Below is a small trained network, with its code and all its weights. Each question gives an input and a target symbol and asks what happens when units are switched off, that is, made to give their printed mean instead of their output.

import numpy as np


def w(rows, s, z=0):
    codes = np.array(rows[::2]) - 128.0
    scale = np.full(codes.shape[1], s)
    scale[-1] = z or s
    return codes * scale


def f(y):
    return y / 2 * (1 + np.tanh(0.7978845608 * (y + 0.044715 * y**3)))


def softmax(a):
    e = np.exp(a - a.max(-1, keepdims=True))
    return e / e.sum(-1, keepdims=True)


def log_softmax(a):
    a = a - a.max(-1, keepdims=True)
    return a - np.log(np.exp(a).sum(-1, keepdims=True))


def net(x, mask):
    ids = ['αγδζθλμπτφψω'.index(c) for c in x.split()]
    T = len(ids)
    res = E[ids] + P[:T]
    u = 0
    for l in range(2):
        q, k, v = (res @ M[l].T for M in (Q, K, V))
        z = softmax(np.where(np.tri(T) > 0, q @ k.T / 4**0.5, -1e9)) @ v
        res = res + np.where(mask[u], z, O[l][:, -1]) @ O[l][:, :-1]
        u += 1
        y = f(res @ A[l][:, :-1].T + A[l][:, -1])
        res = res + np.where(mask[u : u + 4], y, B[l][:, -1]) @ B[l][:, :-1]
        u += 4
    return log_softmax(res[-1] @ U[:, :-1].T + U[:, -1])


Q, K, V, O, A, B = {}, {}, {}, {}, {}, {}
E = w([
[150,125,170,159],'α',
[159,125,172,156],'γ',
[122,106,85,95],'δ',
[147,123,129,124],'ζ',
[115,117,153,156],'θ',
[99,141,239,113],'λ',
[102,54,163,79],'μ',
[27,50,98,205],'π',
[81,208,130,181],'τ',
[4,122,195,145],'φ',
[167,125,190,172],'ψ',
[131,120,145,142],'ω',
],0.023)
P = w([
[104,130,92,81],'0',
[117,135,131,167],'1',
[93,121,116,138],'2',
[76,132,115,142],'3',
[60,132,95,115],'4',
[45,150,134,141],'5',
[70,160,169,190],'6',
[39,159,132,156],'7',
[40,167,104,130],'8',
[69,174,138,140],'9',
[37,163,132,148],'10',
[1,163,31,83],'11',
[116,214,107,95],'12',
[107,204,163,154],'13',
],0.0047)
Q[0] = w([
[140,108,120,2],'L0H1',
[74,127,206,118],'L0H1',
[212,102,90,130],'L0H1',
[90,120,199,104],'L0H1',
],0.0091)
K[0] = w([
[181,132,163,3],'L0H1',
[58,194,185,105],'L0H1',
[172,52,189,149],'L0H1',
[74,184,199,83],'L0H1',
],0.007)
V[0] = w([
[157,127,111,98],'L0H1',
[86,155,133,166],'L0H1',
[65,245,159,140],'L0H1',
[146,98,135,87],'L0H1',
],0.011)
O[0] = w([
[57,65,134,148,28],'L0H1',
[211,144,82,103,248],'L0H1',
[118,64,13,1,255],'L0H1',
[64,167,175,149,58],'L0H1',
],0.0085,0.0074)
A[0] = w([
[233,88,83,101,114],'L0N1',
[161,47,197,101,131],'L0N2',
[50,213,47,255,67],'L0N3',
[108,157,110,200,5],'L0N4',
],0.0093,0.0033)
B[0] = w([
[131,138,190,179,254],'L0N1',
[122,174,157,66,153],'L0N2',
[176,159,100,19,149],'L0N3',
[1,86,89,179,123],'L0N4',
],0.0089,0.0095)
Q[1] = w([
[188,124,154,115],'L1H1',
[151,67,133,64],'L1H1',
[95,206,209,103],'L1H1',
[92,34,151,254],'L1H1',
],0.0086)
K[1] = w([
[88,151,81,65],'L1H1',
[132,134,128,45],'L1H1',
[90,76,152,100],'L1H1',
[18,254,158,189],'L1H1',
],0.0088)
V[1] = w([
[39,190,43,126],'L1H1',
[237,155,101,188],'L1H1',
[187,201,109,112],'L1H1',
[121,247,139,131],'L1H1',
],0.011)
O[1] = w([
[255,144,63,152,110],'L1H1',
[70,203,72,238,82],'L1H1',
[173,239,214,24,253],'L1H1',
[127,200,44,29,13],'L1H1',
],0.0082,0.0027)
A[1] = w([
[33,11,118,82,130],'L1N1',
[105,101,64,204,253],'L1N2',
[235,38,119,165,163],'L1N3',
[133,1,253,130,158],'L1N4',
],0.0073,0.0045)
B[1] = w([
[131,187,69,222,203],'L1N1',
[251,149,254,206,156],'L1N2',
[5,213,2,143,232],'L1N3',
[125,68,190,135,255],'L1N4',
],0.0095,0.0085)
U = w([
[90,122,155,121,108],'α',
[63,127,154,109,48],'γ',
[133,75,122,141,104],'δ',
[124,93,142,133,170],'ζ',
[141,79,136,145,81],'θ',
[136,61,153,47,102],'λ',
[96,2,125,153,172],'μ',
[159,74,93,234,204],'π',
[154,142,101,58,85],'τ',
[60,42,49,105,129],'φ',
[39,161,173,107,253],'ψ',
[137,84,141,141,107],'ω',
],0.0073,0.0043)

Each question gives the input, a string of symbols that net reads in full, and the target symbol t.
The units are the heads (4 rows each of Q, K, V and O) and the neurons (one row each of A and B). Each row of codes is followed by its name. A weight is (code - 128) times the scale printed after its matrix; where a second scale follows, it is the last column's (O, A, B and U).
mask holds one flag per unit, layer by layer, with each layer's heads first. A switched-off unit (its flag False) gives its mean, the last column of its rows in O or B, instead of its output. The means were averaged over made-up inputs and are rounded, as every weight is.
A unit's drop is (log p(t) with every unit on - log p(t) with that unit switched off) / (log p(t) with every unit on - log p(t) with every unit switched off).
The circuit of an input: a set's keep is (log p(t) with only the set's units on - log p(t) with every unit switched off) / (log p(t) with every unit on - log p(t) with every unit switched off). Starting from all 10 units, units are removed one at a time, each time the one whose removal leaves the highest keep (on an exact tie, the one counted first), for as long as the keep stays at least 0.8.
circuit, biggest first: the units of the circuit, biggest drop first
unit that matters most: the unit with the biggest drop
k most important neurons: the k neurons with the biggest drops, biggest first
top k neurons in layer l: the k neurons of layer l with the biggest drops, biggest first
input ζ ω π θ μ, target μ: circuit, biggest first	L1H1, L1N4
input δ ψ τ π π ζ, target π: circuit, biggest first	L1H1, L0H1
input φ π θ ψ ω ψ α ψ θ ψ α ω, target ψ: top 2 neurons in layer 0	L0N3, L0N2
input τ φ μ μ α π, target π: circuit, biggest first	L1N2
input λ ψ ψ, target λ: 3 most important neurons	L0N2, L1N1, L1N4
input ζ ψ π, target π: top 2 neurons in layer 1	L1N2, L1N1
input θ γ μ δ δ θ τ, target τ: circuit, biggest first	L0H1, L1H1
input γ ψ μ π α μ ψ τ δ α φ τ π τ, target π: 2 most important neurons	L0N2, L1N2
input γ θ π π δ, target π: 3 most important neurons	L0N2, L1N2, L0N4
input ψ μ ω ω φ φ ψ, target φ: circuit, biggest first	L1N3, L1H1, L0H1, L0N1
input π ψ π, target ψ: circuit, biggest first	L0N3, L1H1, L0H1
input π τ ψ τ φ δ ψ, target φ: circuit, biggest first	L1N3, L0H1, L1N2
input θ δ π θ ψ τ ψ π π ζ, target π: circuit, biggest first	L1H1, L0N1, L0N3
input ψ ψ π α α ψ ψ θ, target ψ: unit that matters most	L1H1
input π π δ ψ λ ψ ψ ψ δ ψ φ τ ψ α, target τ: circuit, biggest first	L1H1, L0H1, L0N3
input π ψ λ ψ δ φ π, target ψ: circuit, biggest first	L1H1, L0H1
input ζ π π γ τ τ γ, target τ: circuit, biggest first	L1H1, L0H1, L0N3
input π ψ ζ ψ λ ψ δ μ φ, target φ: circuit, biggest first	L0H1, L1N2
input τ γ ψ γ π π τ ψ ψ δ μ, target μ: top 3 neurons in layer 0	L0N1, L0N2, L0N3
input ψ τ π τ π φ λ, target λ: top neuron in layer 1	L1N4
input θ ω θ ψ θ ψ π π π α π τ, target τ: top 2 neurons in layer 0	L0N3, L0N1
input ψ ω τ φ φ ω, target φ: 2 most important neurons	L1N3, L0N1
input ψ δ ψ, target ψ: top 2 neurons in layer 0	L0N2, L0N4
